The symbols move the objects like this.
at | ~ $ ! ^ § @ % +
moz | . dev vos gan . mut . .
sep | . puz . fav fiv . . vil
pov | nuz tam vev raz kiv mot pef nad
beb | bag fav sug puz miv nis fov luv
tam | mov pov das zit dul dal nog guk
lod | val dum lev gor dib tav fup bab
mep | sud vip bap las pon fup tav dov
laz | vig dav guk niz fov nik miv das
muv | puz . . bag guz . . kom
zit | tov raz pir tam vif kof tur kon
gop | kug . . kis lal kom . .
tum | bor kuv fup toz gis bap lev gug
sug | vof tem beb vaf zis bub nup fen
bag | beb bep vof muv dov let kov pon
fav | bep beb tem sep baf per dif mar
neb | guz fiv piz miv puz muk niz lib
mer | vor zis baf bev tem ter nad pef
dif | . fov . . dav . fav gib
bap | nog dar mep tez siz tum mov roz
pef | dar nog bom mut laf gan pov mer
pom | . . . nik . niz muk gof
lom | . . . mor gof bek kug .
bep | fav bag . . tiz . . suk
vor | mer roz tiz . . . . dar
suk | mar pon pog vur vip bef rop bep
vif | . . bek dul zit . mur .
tav | das ver mov dek zer lod mep vig
tif | . . . . nik fov nis mor
zun | kis tus sol kug kod luv mor nis
nad | . guk dav . . . mer pov
nik | bab nem tof pom tif laz lav val
biv | bek . . zer dek . kom .
pon | luv suk siz kom mep kis zer bag
sev | . niz . dav . . fiv zuk
nak | . . mor . dal dul sol .
luv | pon mar fen buf sud zun rit beb
bab | nik . . . . vig zop lod
bek | biv mub vif rit pir lom buf zab
tof | . . nik . . guk bil dal
teg | muk . . zop . guz . lal
tem | . sug fav . mer . . laf
vos | pok zaf moz mok muz loz vel los
dav | lan laz nad sev dif nem baf vev
fis | vom zop . . . tiz . gab
ret | . . kug sol dev mur . .
vel | . gof . fab . zuk vos .
sas | mut tez rep dar . . . .
bub | . . nis . bil sug . sol
baf | tiz miv mer fiv fav vom dav bom
dar | pef bap vip sas pog kuv nuz vor
mar | suk luv laf vil bom tus gib fav
gon | zuk dek . ver . . rep .
nup | . . fov . guk . sug dul
sol | gis sig zun ret bor fen nak bub
mur | dep kip buf fen tur ret vif vaf
tur | tez mut lib nog mur dev zit piz
vof | sug . bag . roz . . siz
piz | zoz bev neb zis vaf sil kon tur
loz | rep lib mut bom vil vos zuk fiv
mot | . dal fab . . pov gan .
vip | bom mep dar rep suk gab ver tiz
ver | vev tav nuz gon rop dum vip lan
mut | sas tur loz pef kip moz raz bev
fup | kod gab tum lal kis mep lod zop
fiv | kir neb bev baf sep los sev loz
las | lib rep tez mep kom lal dek guz
fab | dum val mot vel fel vev mok nem
kod | fup mok bor zaf zun sud val lav
val | lod fab dal gof mor das kod nik
mor | dib fel nak lom val rit zun tif
vom | fis lav ter los per baf nem mok
dep | mur . kom siz tez . . .
gib | rop rit kiv mub vev fel mar dif
niz | dop sev kon laz zab pom neb pir
rit | zer gib dul bek das mor luv fov
nog | bap pef sud tur fen bor tam zis
sil | . . muk bil . piz . dev
kir | fiv guz . tiz . . . rep
vaf | . . puz sug piz . . mur
muk | teg los sil lav lis neb pom zaf
dib | mor . . . lod zer kis .
fov | kov dif nup zab laz tif beb rit
dul | nam kiv rit vif tam nak fen nup
dek | pir gon tov tav biv gor las dop
gab | mok fup kuv pok bef vip dum fis
mov | tam nuz tav tov nam lev bap lut
fel | . mor . . fab gib tus .
buf | kom vil mur luv lib kug bek puz
vil | vur buf kip mar loz muz mub sep
lal | zaf pok toz fup gop las gor teg
vev | ver das pov zuk gib fab bom dav
dop | niz . . vig . . guz dek
nuz | pov mov ver . . . dar .
pir | dek zuk zit das bek gof lib niz
kom | buf vur dep pon las gop biv muv
pog | laf siz suk . dar . . .
per | . nis . . vom fav . tus
nem | . nik . . . dav vom fab
kuv | gan tum gab . . dar . .
lev | dal . lod . . mov tum .
zis | roz mer miv piz sug bil guk nog
rop | gib zer . . ver . suk .
kov | fov . . . vig . bag zer
guk | lut nad laz kon nup tof zis tam
zaf | lal vos dev kod kug lib gof muk
kon | . . niz guk . . piz zit
vig | laz lan lut dop kov bab dov tav
kiv | . dul gib . pov . laf .
lan | dav vig . . . . tiz ver
los | . muk . vom . fiv . vos
zab | . . . fov niz . puz bek
fen | siz laf luv mur nog sol dul sug
zop | lav fis gug teg let dov bab fup
roz | zis vor dov zoz vof gug lut bap
miv | dov baf zis neb beb lav laz sud
toz | dev . lal tum . tez . .
tus | bef zun sig muz mok mar fel per
let | nis . . . zop bag . kis
tov | zit . dek mov . . tez .
lut | guk . vig . . . roz mov
bef | tus kis . . gab suk . .
gor | gof . . lod . dek lal .
sig | . sol tus . gan laf . .
bor | tum gan kod dev sol nog dal bil
kis | zun bef gis gop fup pon dib let
dov | miv tiz roz guz bag zop vig mep
raz | . zit zuk pov . . mut .
kof | . . gof dal . zit dev .
sud | mep bom nog lib luv kod das miv
zuk | gon pir raz vev mub vel loz sev
mub | . bek . gib zuk . vil .
nis | let per bub lis lav beb tif zun
laf | pog fen mar kip pef sig kiv tem
ter | . bil vom . . mer . gan
zer | rit rop nam biv tav dib pon kov
muz | . kug . tus vos vil . .
rep | loz las sas vip vur pok gon kir
gan | kuv bor mok moz sig pef mot ter
gof | gor vel kof val lom pir zaf pom
dev | toz moz zaf bor ret tur kof sil
bil | gug ter lav sil bub zis tof bor
tiz | baf dov vor kir bep fis lan vip
das | tav vev tam pir rit val sud laz
nam | dul . zer . mov . siz .
vur | vil kom . suk rep . . .
gis | sol . kis . tum siz . .
kug | gop muz ret zun zaf buf lom lis
pok | vos lal . gab . rep . .
puz | muv sep vaf beb neb lis zab buf
gug | bil . zop . . roz . tum
lav | zop vom bil muk nis miv nik kod
tez | tur sas las bap dep toz tov zoz
bev | . piz fiv mer . . . mut
dum | fab lod . . . ver gab .
zoz | piz . guz roz . . . tez
dal | lev mot val kof nak tam bor tof
kip | . mur vil laf mut . . .
lib | las loz tur sud buf zaf pir neb
mok | gab kod gan vos tus bom fab vom
siz | fen pog pon dep bap gis nam vof
lis | . . . nis muk puz . kug
bom | vip sud pef loz mar mok vev baf
guz | neb kir zoz dov muv teg dop las

In the rows, 27 means zero.

The rows follow the links: the fewer symbols apart two objects are, the more alike their rows tend to be.

Each row is also shifted at random along 6 hidden directions that mean nothing.

Rows in random order:
Each row is one object's numbers.
v1: [ 26  26  26  24  23  24  22  27  26  28  28  28  23  22  29  26  22  23  29  21  23  27  27  27  22  27  29  28  25  27  30  30  22  27  29  27  22  29  27  23  27  24  28]
v2: [ 22  21  23  27  25  26  22  24  23  26  26  28  20  26  20  29  26  31  31  28  27  26  25  25  28  30  30  26  29  28  28  28  23  27  35  33  28  25  22  25  26  30  24]
v3: [ 33  27  28  29  22  29  27  26  30  25  26  25  23  27  32  24  25  24  25  26  21  32  31  26  23  28  29  29  30  26  30  30  29  27  30  23  20  27  33  25  25  30  27]
v4: [ 33  29  28  26  21  27  28  27  33  26  25  26  24  29  31  24  27  28  26  24  25  30  27  26  21  25  24  29  27  24  29  28  29  28  28  28  22  27  32  28  27  29  30]
v5: [ 18  27  27  29  30  32  32  27  28  20  25  26  28  32  21  29  28  30  31  25  28  29  24  31  32  27  24  28  24  26  26  27  30  30  24  32  31  23  25  27  29  25  25]
v6: [ 14  25  20  35  29  28  26  24  30  31  26  27  28  29  22  24  27  32  27  24  27  21  33  29  28  28  28  27  22  27  25  20  34  27  30  27  29  22  27  36  20  29  28]
v7: [ 30  30  29  25  26  26  29  25  25  26  27  26  27  29  26  30  28  30  25  32  33  29  24  26  29  28  24  23  26  22  24  26  26  25  24  28  32  27  26  26  31  26  28]
v8: [ 21  24  30  22  25  30  29  30  30  25  29  26  29  29  31  28  27  28  25  27  29  30  23  28  27  26  24  27  26  28  24  25  26  26  24  27  30  25  27  29  28  22  27]
v9: [ 41  33  29  28  30  17  24  23  23  27  33  23  26  21  32  30  27  22  22  31  32  31  20  24  24  28  23  25  27  20  25  31  24  23  23  23  31  31  30  24  33  19  28]
v10: [ 19  26  23  39  35  24  23  19  26  28  29  25  29  22  20  28  23  28  29  23  28  25  29  28  30  31  27  30  23  25  27  25  32  26  25  26  32  25  27  32  24  26  26]
v11: [ 29  31  24  24  29  32  33  29  29  22  28  27  35  29  34  23  25  19  28  18  23  27  33  26  26  20  30  29  24  24  24  26  32  26  21  19  23  26  27  26  27  25  25]
v12: [ 27  36  21  24  27  25  32  26  22  26  25  25  29  26  28  29  28  25  30  23  32  26  26  28  26  23  27  22  26  21  24  27  29  25  22  29  31  29  27  26  34  22  23]
v13: [ 26  28  20  25  26  26  28  25  26  26  29  23  31  28  29  24  25  25  29  19  30  29  24  30  27  24  22  29  28  23  26  31  31  27  24  31  30  26  28  28  27  20  23]
v14: [ 12  23  21  23  29  36  28  30  28  28  27  29  32  34  26  23  27  29  29  25  32  21  27  25  31  20  27  23  24  26  20  19  32  23  27  27  32  22  21  32  24  24  23]
v15: [ 26  20  33  26  24  25  28  31  31  28  30  27  23  28  26  30  31  31  21  31  27  27  18  28  23  31  21  30  26  32  27  25  22  30  27  27  29  25  29  30  26  26  31]
v16: [ 35  30  34  28  27  30  34  28  38  19  25  24  24  31  33  28  28  30  23  29  26  35  20  25  24  28  19  32  26  27  29  32  31  30  23  29  25  25  36  28  31  29  29]
v17: [ 31  31  22  23  23  17  29  23  21  29  28  22  23  26  31  29  27  24  27  25  28  32  22  30  23  27  24  26  29  24  27  34  25  28  29  34  28  31  32  22  30  20  25]
v18: [ 21  27  24  24  18  20  25  25  22  32  24  26  17  24  28  28  27  30  28  26  24  29  25  30  21  30  29  23  26  26  27  28  21  27  34  33  24  30  30  24  28  25  28]
v19: [ 25  18  24  25  27  25  21  29  28  28  25  30  21  28  25  26  27  28  28  30  24  24  18  27  23  27  24  31  31  37  31  30  23  30  32  33  23  26  21  27  24  28  22]
v20: [ 25  23  29  25  28  29  28  31  31  27  26  28  29  29  25  27  31  31  23  31  31  23  20  25  28  24  20  27  26  31  27  25  27  29  26  30  29  26  23  31  27  27  26]
v21: [ 22  27  29  23  19  25  23  25  24  34  27  24  27  25  28  26  24  26  26  24  26  28  33  29  25  28  29  25  25  24  22  25  26  21  28  24  26  29  32  27  26  19  32]
v22: [ 30  18  23  31  28  26  23  24  28  25  29  30  23  25  18  29  24  29  32  25  29  23  20  26  25  32  25  32  32  30  31  28  23  29  28  31  31  23  20  28  24  27  24]
v23: [ 16  24  22  26  26  27  28  28  29  27  28  28  20  27  30  28  27  30  29  25  27  26  20  28  20  27  25  28  25  28  25  26  27  28  31  32  29  25  26  31  28  23  25]
v24: [ 39  26  28  23  28  25  32  36  28  25  24  33  23  28  26  30  33  24  25  31  23  19  18  24  22  26  26  27  34  36  32  27  17  34  25  26  23  27  20  23  27  34  23]
v25: [ 30  25  29  21  26  34  28  29  29  22  28  26  28  32  32  23  25  25  24  28  26  31  29  25  29  23  24  27  29  26  26  30  27  23  28  25  24  26  28  24  24  28  26]
v26: [ 32  21  31  26  27  33  27  29  34  23  23  29  30  29  22  26  24  30  30  24  27  24  22  26  26  24  21  31  28  28  32  28  26  30  23  30  26  24  22  29  28  30  28]
v27: [ 15  22  34  31  27  27  29  28  29  23  25  25  18  27  26  32  29  31  21  34  16  35  25  32  27  38  28  31  26  36  29  30  26  32  32  30  20  24  33  25  26  32  29]
v28: [ 20  19  25  20  29  31  25  29  26  24  32  25  30  32  30  25  27  24  24  26  27  29  24  30  30  24  23  31  32  33  25  29  28  24  28  29  27  24  24  25  22  22  22]
v29: [ 29  22  34  28  29  31  29  31  34  19  28  30  23  28  29  30  26  26  27  26  21  29  20  23  23  28  24  33  25  31  31  31  24  32  25  27  22  25  26  23  30  31  28]
v30: [ 30  21  33  29  25  35  29  29  37  23  20  29  25  32  25  21  26  28  26  30  19  30  31  26  27  28  29  32  30  33  32  27  31  29  28  25  18  21  30  29  22  37  26]
v31: [ 34  27  31  28  27  31  31  27  37  23  23  23  30  33  28  22  29  30  22  30  22  32  25  28  26  25  19  32  26  30  32  30  33  33  27  28  21  24  33  30  24  33  29]
v32: [ 40  31  24  22  21  25  31  30  30  31  23  27  31  27  32  21  27  22  26  22  25  23  30  27  21  19  25  28  30  26  27  27  27  28  24  24  23  29  29  27  27  25  27]
v33: [ 34  29  23  29  29  30  24  21  27  24  25  27  33  25  25  21  19  23  32  22  28  26  35  21  30  22  28  26  26  19  29  26  32  22  25  23  25  26  25  28  26  31  25]
v34: [ 38  29  25  21  25  31  29  31  32  25  21  32  33  29  23  21  25  26  34  21  31  18  23  22  25  15  24  27  28  27  30  26  27  28  22  27  27  28  19  28  30  27  23]
v35: [ 28  25  29  25  28  27  21  22  23  24  31  23  28  25  27  28  23  25  29  27  30  34  25  27  30  28  25  27  27  22  25  31  26  20  25  28  30  28  27  23  29  21  27]
v36: [ 24  21  27  23  27  29  32  31  29  19  25  30  18  32  27  33  33  33  28  31  28  27  12  25  24  27  20  28  29  30  29  30  21  32  29  37  28  25  22  25  32  30  24]
v37: [ 40  26  27  22  24  28  29  26  27  24  24  28  29  27  18  28  25  29  36  21  32  21  23  25  27  25  23  26  31  23  31  27  20  29  19  31  32  27  17  22  33  28  26]
v38: [ 30  22  26  22  22  24  20  26  23  34  28  30  24  22  22  29  22  24  34  22  32  17  28  23  23  27  31  24  32  27  25  25  18  21  25  23  30  30  18  25  29  22  27]
v39: [ 29  25  26  32  26  22  26  24  30  30  27  26  20  26  25  31  28  31  25  27  29  26  19  28  23  32  23  30  28  28  28  25  26  30  29  31  30  25  28  32  28  25  29]
v40: [ 28  20  32  22  25  34  27  30  34  23  26  26  26  33  26  26  28  32  26  32  29  29  22  25  29  26  21  28  30  29  26  26  28  25  27  31  27  24  25  28  28  28  27]
v41: [ 26  24  28  31  33  32  32  28  29  18  26  25  28  32  25  27  31  27  25  29  23  32  23  30  32  28  23  31  28  32  30  30  30  32  24  28  27  22  28  25  24  32  23]
v42: [ 37  32  21  25  29  28  31  23  28  20  31  22  30  31  37  23  26  19  26  23  27  35  25  28  27  21  21  30  31  23  27  34  32  25  24  28  26  26  32  24  26  24  21]
v43: [ 32  30  24  29  28  24  26  25  28  27  26  29  22  21  26  30  23  24  30  23  30  25  27  22  22  30  32  27  29  24  26  25  26  24  23  24  28  25  27  29  31  24  25]
v44: [ 29  30  25  23  25  24  30  28  20  26  28  29  25  24  30  29  28  21  29  21  24  25  28  28  25  25  30  24  27  25  27  27  20  27  24  24  24  30  24  20  31  24  25]
v45: [ 38  27  35  26  24  26  29  27  29  31  26  29  26  24  20  32  27  31  27  29  30  22  25  24  26  31  27  25  26  24  27  23  19  27  20  23  30  28  23  25  32  31  33]
v46: [ 40  33  31  27  23  19  28  29  28  31  27  31  24  18  29  29  24  19  28  19  24  22  30  24  17  29  33  27  28  25  28  26  20  26  20  17  24  30  27  25  34  23  31]
v47: [ 21  28  26  30  27  25  24  19  24  24  25  22  26  27  23  27  23  33  29  27  30  33  26  28  32  28  23  25  24  23  27  31  32  26  30  35  29  27  29  27  29  27  27]
v48: [ 26  25  33  31  33  31  29  30  32  25  28  24  35  29  28  24  28  27  20  30  22  29  34  28  31  27  26  29  22  30  27  23  32  27  23  19  24  24  29  29  21  31  31]
v49: [ 20  19  30  27  26  29  24  30  29  28  27  31  20  27  27  30  28  31  24  33  26  25  26  22  26  32  30  27  26  30  26  22  24  23  31  25  26  24  25  29  25  30  28]
v50: [ 27  23  23  24  26  27  29  30  29  29  28  31  26  27  26  29  29  27  30  21  28  20  18  27  22  23  24  29  27  30  27  25  21  30  25  29  30  26  20  28  27  23  25]
v51: [ 30  30  27  26  28  31  26  27  28  22  23  25  31  28  28  21  22  23  29  25  26  30  31  25  29  22  27  28  29  26  28  31  34  26  26  25  22  26  28  28  26  28  23]
v52: [ 41  28  29  21  30  29  31  30  30  23  31  27  32  29  33  28  29  19  24  27  28  26  22  25  28  23  23  29  29  26  26  28  25  26  16  20  29  27  24  25  28  23  26]
v53: [ 29  25  28  34  28  26  22  18  23  25  26  24  24  24  16  31  22  31  30  27  28  31  31  28  31  36  28  28  27  23  30  27  28  25  26  29  29  25  29  25  26  30  28]
v54: [ 21  29  28  32  28  30  30  23  31  28  24  24  30  27  25  25  24  28  26  22  26  28  33  29  28  28  27  29  23  25  26  23  34  27  23  24  29  24  32  33  26  26  30]
v55: [ 19  23  21  26  30  30  25  30  27  33  26  29  32  28  24  25  28  24  26  28  29  16  31  25  29  22  30  25  28  32  23  18  28  22  27  22  30  24  20  32  23  26  22]
v56: [ 13  24  22  33  32  32  27  24  26  29  31  23  31  29  26  23  27  26  22  25  26  28  36  29  33  27  29  28  24  25  22  21  34  22  28  21  29  23  29  31  18  27  27]
v57: [ 38  26  21  21  26  26  28  30  28  27  26  30  29  27  28  24  26  21  31  23  28  19  26  26  23  20  26  28  33  30  29  28  24  27  25  26  25  26  21  25  25  26  21]
v58: [ 31  28  27  29  28  31  26  25  24  24  23  29  29  28  22  23  25  28  31  28  26  24  34  24  30  24  29  24  27  24  30  26  29  26  26  27  24  27  23  24  25  36  25]
v59: [ 26  30  26  27  30  29  26  25  22  25  26  26  33  26  23  27  26  25  28  30  31  27  31  25  33  24  30  21  25  22  23  25  29  22  24  23  31  26  22  27  27  27  24]
v60: [ 29  24  25  20  21  27  27  30  30  26  25  28  20  27  29  28  26  28  30  25  27  28  16  27  21  25  22  30  30  30  29  31  25  28  29  34  25  28  25  27  30  23  23]
v61: [ 28  22  24  28  24  28  27  29  29  28  29  27  25  29  27  24  27  25  26  24  22  26  28  29  25  27  26  32  29  31  30  27  25  30  30  26  23  26  28  27  22  30  26]
v62: [ 31  24  30  21  20  21  22  30  27  28  26  28  21  21  30  28  23  21  28  23  21  28  22  27  19  28  28  29  28  31  30  34  19  29  28  27  19  31  28  22  30  23  27]
v63: [ 23  21  29  23  27  27  20  25  25  22  31  26  21  27  30  27  24  26  27  32  29  33  18  23  28  27  22  27  29  27  27  34  23  23  32  34  26  28  24  24  27  24  24]
v64: [ 25  28  22  30  35  28  25  22  25  21  29  27  32  24  24  28  21  23  34  21  34  26  23  25  29  24  26  28  25  21  26  31  30  24  20  28  35  25  20  28  32  20  21]
v65: [ 23  28  29  26  25  25  21  22  26  28  27  22  28  26  28  25  23  29  26  28  31  33  28  27  29  27  24  25  25  21  23  28  32  22  27  30  29  27  31  29  28  23  29]
v66: [ 25  30  28  21  24  26  29  29  28  30  26  27  28  27  33  27  27  26  26  27  29  24  26  25  23  24  27  23  26  26  23  24  27  24  25  24  28  29  28  29  29  21  28]
v67: [ 41  28  26  27  25  22  24  22  22  26  25  30  22  21  22  30  24  25  33  26  31  26  25  23  25  30  28  24  33  22  30  31  20  25  25  28  30  29  22  22  31  27  25]
v68: [ 21  28  28  28  29  29  25  26  26  26  28  25  26  26  28  25  25  26  25  29  30  30  30  25  29  29  29  25  27  25  22  25  32  20  26  22  29  25  29  30  26  24  26]
v69: [ 25  24  27  28  32  34  32  31  30  21  20  31  26  32  20  28  29  30  28  32  25  24  27  25  31  27  29  27  30  32  30  25  29  30  26  27  26  22  22  27  27  37  22]
v70: [ 35  26  31  41  28  25  22  11  25  23  30  22  20  22  17  32  22  34  30  27  27  35  33  26  31  40  29  28  26  18  32  29  28  25  26  28  30  26  33  25  26  35  33]
v71: [ 18  31  28  31  29  29  28  24  32  21  27  23  27  29  34  26  26  30  24  26  25  36  24  28  26  26  22  29  21  23  25  30  35  29  29  31  26  26  36  30  28  26  28]
v72: [ 21  26  28  28  29  27  23  24  24  30  30  26  28  23  24  29  24  26  28  25  30  26  31  26  28  31  30  26  26  24  23  24  27  20  24  22  32  26  27  28  27  22  28]
v73: [ 21  22  22  25  27  31  24  26  28  31  27  28  33  31  20  22  27  30  28  26  33  20  29  28  30  23  25  26  28  27  24  21  31  23  28  29  34  23  20  33  21  26  25]
v74: [ 28  28  27  21  23  34  29  29  30  29  26  27  34  32  31  19  27  26  27  23  28  24  35  25  29  19  27  23  25  22  24  21  31  22  26  21  25  26  26  30  23  28  28]
v75: [ 21  23  21  23  23  28  25  29  25  26  28  28  25  26  29  24  23  21  32  19  23  24  28  28  24  24  30  28  29  30  27  28  24  27  29  27  23  26  23  24  25  24  24]
v76: [ 18  23  24  29  27  32  24  24  27  23  27  23  26  28  26  24  21  25  29  23  25  32  32  30  29  29  29  30  28  29  26  29  33  25  29  27  25  24  30  28  23  25  26]
v77: [ 24  30  23  30  21  23  26  25  28  33  26  22  25  28  31  22  28  28  22  24  21  29  33  31  21  27  27  27  25  26  26  26  30  28  33  27  21  28  38  30  22  27  31]
v78: [ 14  22  24  24  26  34  28  27  28  22  21  26  24  35  22  24  29  33  29  30  26  31  25  31  33  25  23  28  27  33  28  29  30  30  32  37  26  23  26  28  24  29  23]
v79: [ 32  29  32  36  24  24  28  23  28  28  23  24  28  26  25  24  27  27  20  29  16  32  42  32  29  33  30  30  26  28  30  26  31  30  27  20  19  26  40  25  21  37  32]
v80: [ 28  23  24  25  23  23  29  33  27  30  28  30  22  26  32  28  29  21  25  22  19  22  24  28  18  26  28  30  29  32  29  26  20  31  29  22  22  28  26  25  25  25  26]
v81: [ 25  30  23  37  30  22  26  19  28  28  30  22  28  24  26  27  24  30  26  24  31  28  27  27  27  28  23  28  21  20  26  27  33  28  26  28  30  26  32  33  27  26  29]
v82: [ 30  31  24  32  28  23  26  18  25  24  33  22  23  21  28  32  22  28  31  17  34  32  23  28  24  31  25  28  23  14  26  29  28  24  21  29  36  26  30  30  32  19  30]
v83: [ 20  26  20  22  27  25  25  28  25  24  29  23  29  28  33  22  25  20  26  23  22  33  23  32  27  23  25  32  27  32  27  36  30  28  31  30  21  29  29  25  25  19  22]
v84: [ 12  27  21  25  31  28  28  26  24  21  26  25  26  31  28  28  28  31  29  27  29  30  20  29  30  22  23  25  22  25  25  29  31  28  30  37  30  26  24  26  29  22  22]
v85: [ 27  29  24  23  23  32  30  27  29  24  27  26  32  30  32  22  25  23  29  18  24  29  30  30  26  19  25  28  26  23  26  28  30  25  24  27  25  27  29  26  27  24  26]
v86: [ 22  28  31  24  25  28  27  30  25  30  22  27  26  27  27  27  29  26  23  33  23  25  35  27  29  28  32  22  26  29  23  23  26  25  28  20  23  27  28  26  27  29  28]
v87: [ 32  30  33  22  25  27  24  26  27  24  27  22  27  27  36  23  24  22  21  31  26  38  29  27  28  26  25  26  27  25  26  33  30  22  28  25  22  29  36  24  28  23  27]
v88: [ 32  27  32  32  27  31  28  20  34  21  26  20  27  29  26  26  22  31  26  24  27  37  28  29  29  31  22  32  26  22  30  30  34  27  24  28  28  24  36  29  27  29  31]
v89: [ 23  22  26  27  28  24  28  29  28  25  31  26  21  26  31  30  29  25  25  25  23  30  19  30  22  30  24  33  28  34  28  30  26  30  28  29  25  25  29  27  26  23  24]
v90: [ 25  23  26  30  32  28  25  25  28  24  33  25  24  30  29  28  29  29  22  32  30  29  23  25  28  29  24  28  27  26  26  26  28  23  29  27  31  24  27  28  23  27  25]

Some objects, each with its row:
sud v43
nis v71
sug v6
kuv v83
pir v86
sig v31
luv v16
bap v89
ver v38
biv v45
gan v19
tus v34
gof v59
tum v10
roz v80
fov v14
bom v30
rep v53
dav v25
dif v74
loz v67
bek v7
vom v33

Row, symbols taken left to right, then the row they reach:
v17 ^ ! ~ ~ § $ + §: v23
v64 ^ ^ @ + ~ ~ §: v82
v40 § + % ^ § +: v78
v90 @ + % $ !: v51
v56 + ~ % @ %: v9
v75 % % + ~ +: v3
v37 $ § ! § § !: v27
v28 % + + $ $ ^: v79
v5 + + ^ % § ~ ~: v72

